-2; -5; -11; -12 = tazur
-33; -50; 2; -24 = mogug
1; 0; 0; -1 = Vukaz
3; 3; 1; 3 = gona
-7; 3; 1; 3 = nagik
-34; -36; -28; -18 = Mava
-86; -67; -61; -27 = vagu
-47; -23; 75; 78 = rafuz
3; 8; 2; 4 = Vasa
find: -86; -67; -61; -27 -> vagu
common Vasa mogug:  -> 2
find: -34; -36 -> Mava
find: -67; -61 -> vagu
find: 3; 3; 1; 3 -> gona

-7; -8; 4; -5; -6; -5; 8; -7; -6; 12; 3; -18; -2; 2; 2; 14; 12; 44; -14; 4 = tazur
-3; 4; 12; 1; -14; 34; -5; 13; 2; -18; -2; 13; 7; 21; -3; -2; -11; 55; -21; 27 = Mava
3; 8; -4; 15; 20; 5; -8; 6; -12; -1; -19; 25; -22; -3; -14; 0; -6; 32; 26; -7 = Lafur
11; -38; -4; 5; -12; -8; -5; 11; -22; 4; 1; 26; -4; -3; 28; 7; -18; 1; -25; -12 = gona
5; -1; 6; -3; 1; -20; 5; -1; -9; 10; 13; -5; 10; -5; -6; -12; 6; 26; -6; -10 = lopo
-4; -5; 5; 6; 28; 23; 7; -1; 6; -17; -3; 2; 26; -7; 12; 7; -7; 98; 21; 0 = vagu
find: -3; 4; 12; 1; -14; 34; -5; 13; 2; -18; -2; 13; 7; 21; -3; -2; -11; 55; -21; 27 -> Mava
next: -4; 15; 20; 5; -8; 6; -12; -1; -19; 25 -> -22; -3

-38; -9; -59; -20; -35; 13  Lafur
-79; -28; -57; -52; -45; 56  gona
-57; 63; -54; -35; -59; 22  Vukaz
-45; -40; 27; -34; 7; 52  vagu
-75; -38; 20; -55; -15; 74  lopo
-65; 20; 59; -51; -34; 69  rafuz
next: -54; -35 -> -59; 22
find: -34; 7 -> vagu

58; 1; -7; 24; -23; -41 : nagik
-20; -7; 5; 6; -64; 13 : vagu
-66; -2; 8; -30; 23; 51 : gona
-35; -6; 7; -38; -52; 12 : Mava
47; 4; 9; -33; 32; -45 : mogug
-20; -7; -7; 8; -26; -51 : Vasa
-62; -1; 6; -15; 31; 52 : Bev
-76; -3; 8; -3; 21; 64 : Lafur
-78; -3; 9; -33; 16; 61 : tazur
find: -6; 7; -38; -52; 12 -> Mava
next: 58; 1 -> -7; 24
find: -20; -7; 5; 6; -64; 13 -> vagu
find: -78; -3; 9; -33; 16; 61 -> tazur

